Below is a small trained network, with its code and all its weights. Each question gives an input and a target symbol and asks what happens when units are switched off, that is, made to give their printed mean instead of their output.

import numpy as np


def w(rows, s, z=0):
    codes = np.array(rows[::2]) - 128.0
    scale = np.full(codes.shape[1], s)
    scale[-1] = z or s
    return codes * scale


def f(y):
    return y / 2 * (1 + np.tanh(0.7978845608 * (y + 0.044715 * y**3)))


def softmax(a):
    e = np.exp(a - a.max(-1, keepdims=True))
    return e / e.sum(-1, keepdims=True)


def log_softmax(a):
    a = a - a.max(-1, keepdims=True)
    return a - np.log(np.exp(a).sum(-1, keepdims=True))


def net(x, mask):
    ids = ['αγδεηθλξπφ'.index(c) for c in x.split()]
    T = len(ids)
    res = E[ids] + P[:T]
    u = 0
    for l in range(2):
        r = res
        for j in range(2):
            rows = slice(3 * j, 3 * j + 3)
            q, k, v = (r @ M[l][rows].T for M in (Q, K, V))
            z = softmax(np.where(np.tri(T) > 0, q @ k.T / 3**0.5, -1e9)) @ v
            o = O[l][rows]
            res = res + np.where(mask[u + j], z, o[:, -1]) @ o[:, :-1]
        u += 2
        y = f(res @ A[l][:, :-1].T + A[l][:, -1])
        res = res + np.where(mask[u : u + 4], y, B[l][:, -1]) @ B[l][:, :-1]
        u += 4
    return log_softmax(res[-1] @ U[:, :-1].T + U[:, -1])


Q, K, V, O, A, B = {}, {}, {}, {}, {}, {}
E = w([
[109,168,192,90,116,147,88],'α',
[105,48,95,105,99,162,77],'γ',
[124,99,204,126,79,117,92],'δ',
[96,129,184,81,119,185,108],'ε',
[251,102,143,162,171,212,174],'η',
[132,150,173,108,75,112,136],'θ',
[66,210,81,172,106,138,126],'λ',
[124,179,66,59,161,181,104],'ξ',
[83,134,183,127,204,146,58],'π',
[176,116,59,146,112,119,49],'φ',
],0.023)
P = w([
[21,59,153,67,89,175,47],'0',
[3,146,107,100,87,144,95],'1',
[40,162,95,142,58,153,75],'2',
[36,170,106,119,104,133,116],'3',
[90,174,120,159,70,149,94],'4',
[102,188,159,112,98,112,136],'5',
[102,187,138,131,139,131,126],'6',
[147,190,150,163,119,151,110],'7',
[158,186,133,173,151,159,107],'8',
[187,204,157,155,167,140,108],'9',
[210,220,188,138,170,126,119],'10',
[173,198,176,147,154,124,98],'11',
],0.0074)
Q[0] = w([
[128,123,85,125,104,56,180],'0.h1',
[117,85,143,126,127,149,162],'0.h1',
[158,47,152,42,117,162,84],'0.h1',
[151,97,109,130,166,107,190],'0.h2',
[82,255,168,127,157,214,112],'0.h2',
[132,90,154,127,112,16,182],'0.h2',
],0.0084)
K[0] = w([
[102,119,80,78,93,111,102],'0.h1',
[166,146,165,63,62,174,134],'0.h1',
[213,2,106,90,155,245,158],'0.h1',
[98,121,173,87,89,170,126],'0.h2',
[179,118,118,170,206,183,192],'0.h2',
[60,81,143,96,61,101,169],'0.h2',
],0.0083)
V[0] = w([
[254,162,183,221,167,124,219],'0.h1',
[137,62,68,169,153,75,198],'0.h1',
[122,162,67,187,132,178,154],'0.h1',
[109,61,112,191,92,46,194],'0.h2',
[144,77,166,62,132,114,176],'0.h2',
[222,206,148,149,184,163,180],'0.h2',
],0.008)
O[0] = w([
[141,104,151,95,184,190,102,87],'0.h1',
[104,195,186,54,178,167,95,36],'0.h1',
[155,182,218,64,147,92,125,154],'0.h1',
[152,201,104,135,111,255,28,11],'0.h2',
[80,74,43,126,133,210,154,93],'0.h2',
[79,115,152,3,126,38,194,189],'0.h2',
],0.0073,0.011)
A[0] = w([
[186,192,141,187,180,56,114,151],'0.n1',
[97,142,254,169,177,48,90,252],'0.n2',
[169,165,156,211,53,126,249,125],'0.n3',
[98,144,130,53,13,77,92,144],'0.n4',
],0.0058,0.0045)
B[0] = w([
[171,2,111,87,105,131,103,170],'0.n1',
[148,139,153,240,38,104,103,254],'0.n2',
[147,57,166,40,148,82,205,183],'0.n3',
[145,184,100,75,33,119,157,184],'0.n4',
],0.0084,0.014)
Q[1] = w([
[109,117,86,179,148,80,112],'1.h1',
[56,108,186,153,131,175,176],'1.h1',
[146,156,98,142,239,254,78],'1.h1',
[100,85,164,114,73,91,157],'1.h2',
[106,39,134,183,115,75,147],'1.h2',
[44,176,89,156,176,153,34],'1.h2',
],0.0068)
K[1] = w([
[165,133,91,144,108,144,113],'1.h1',
[119,103,184,95,153,177,196],'1.h1',
[16,133,79,132,1,205,127],'1.h1',
[81,195,186,141,199,68,122],'1.h2',
[170,63,184,143,159,93,118],'1.h2',
[84,137,109,196,83,107,173],'1.h2',
],0.0072)
V[1] = w([
[79,166,220,67,64,76,183],'1.h1',
[101,147,178,153,186,151,195],'1.h1',
[226,156,64,2,151,11,161],'1.h1',
[96,168,178,215,39,132,18],'1.h2',
[128,179,35,61,116,173,150],'1.h2',
[138,89,141,107,42,212,244],'1.h2',
],0.0059)
O[1] = w([
[79,169,110,52,158,110,35,176],'1.h1',
[98,45,212,87,131,71,32,115],'1.h1',
[28,178,98,165,54,188,164,152],'1.h1',
[179,113,122,97,109,98,56,184],'1.h2',
[147,84,109,125,2,96,124,6],'1.h2',
[134,91,186,65,117,234,63,134],'1.h2',
],0.0077,0.015)
A[1] = w([
[44,122,231,171,160,180,30,75],'1.n1',
[180,97,195,174,91,179,61,148],'1.n2',
[57,48,202,111,133,126,130,70],'1.n3',
[96,105,53,109,25,3,108,253],'1.n4',
],0.0067,0.0025)
B[1] = w([
[211,134,1,128,178,107,155,180],'1.n1',
[98,148,6,98,121,132,75,150],'1.n2',
[203,127,206,149,88,108,140,177],'1.n3',
[90,140,156,147,185,138,122,250],'1.n4',
],0.0096,0.019)
U = w([
[119,254,235,113,149,178,12,147],'α',
[102,57,109,42,180,129,57,72],'γ',
[165,123,91,107,97,104,122,59],'δ',
[183,90,144,31,114,93,137,39],'ε',
[117,40,198,147,190,200,139,216],'η',
[106,34,209,167,90,103,140,44],'θ',
[19,160,154,155,177,134,150,103],'λ',
[67,63,123,48,116,128,103,253],'ξ',
[125,100,150,94,238,23,149,163],'π',
[157,195,117,231,130,143,225,141],'φ',
],0.0061,0.0055)

Each question gives the input, a string of symbols that net reads in full, and the target symbol t.
The units are the heads (3 rows each of Q, K, V and O) and the neurons (one row each of A and B). Each row of codes is followed by its name. A weight is (code - 128) times the scale printed after its matrix; where a second scale follows, it is the last column's (O, A, B and U).
mask holds one flag per unit, layer by layer, with each layer's heads first. A switched-off unit (its flag False) gives its mean, the last column of its rows in O or B, instead of its output. The means were averaged over made-up inputs and are rounded, as every weight is.
A unit's drop is (log p(t) with every unit on - log p(t) with that unit switched off) / (log p(t) with every unit on - log p(t) with every unit switched off).
k most important neurons: the k neurons with the biggest drops, biggest first
top k neurons in layer l: the k neurons of layer l with the biggest drops, biggest first
heads that matter: for each layer, one digit per head in row order, 1 if its drop is at least 0.15 and else 0, layers parted by /
input π ξ π λ θ ξ δ, target λ: heads that matter : 10 / 10
input ξ λ π δ θ θ λ α θ, target α: heads that matter : 00 / 11
input λ λ γ, target α: heads that matter : 11 / 00
input π π ξ, target π: most important neuron : [0.n4]
input λ π π γ θ γ λ, target α: 2 most important neurons : [0.n2, 1.n1]
input π γ λ λ δ, target α: 3 most important neurons : [0.n3, 1.n1, 1.n4]
input λ η ε π λ λ, target λ: 3 most important neurons : [1.n4, 0.n2, 1.n1]
input φ λ γ η θ φ ξ, target ξ: heads that matter : 11 / 01
input π α λ π ξ λ π λ φ λ θ, target φ: heads that matter : 01 / 10
input γ λ π φ θ, target φ: 3 most important neurons : [0.n2, 0.n4, 0.n1]
input δ θ θ, target ξ: top 2 neurons in layer 0 : [0.n3, 0.n2]
input π λ δ π γ λ π ε, target π: heads that matter : 00 / 11
input ξ π π η γ π π λ δ, target δ: 2 most important neurons : [1.n1, 1.n2]
input θ π λ θ λ ε, target α: 3 most important neurons : [0.n3, 1.n1, 0.n1]
input θ γ η ε, target ε: top 3 neurons in layer 1 : [1.n1, 1.n3, 1.n4]
input η θ ξ θ π π θ α λ π π ξ, target ξ: heads that matter : 01 / 01
input λ λ π λ η π α δ, target δ: heads that matter : 11 / 00
input λ ξ α, target λ: 2 most important neurons : [0.n2, 1.n4]
input λ π λ π π δ λ ξ α, target λ: top 2 neurons in layer 1 : [1.n4, 1.n3]
input ξ η ξ π θ, target θ: 3 most important neurons : [0.n2, 0.n3, 1.n3]
input π π γ, target π: top 2 neurons in layer 0 : [0.n2, 0.n4]
input ξ ε γ γ λ π π λ ξ θ ε, target λ: most important neuron : [0.n4]
input π ε ξ π θ, target π: top 3 neurons in layer 0 : [0.n4, 0.n3, 0.n2]
input θ π γ π δ η λ, target λ: top 2 neurons in layer 1 : [1.n4, 1.n1]
input φ λ ξ ε, target λ: most important neuron : [0.n2]
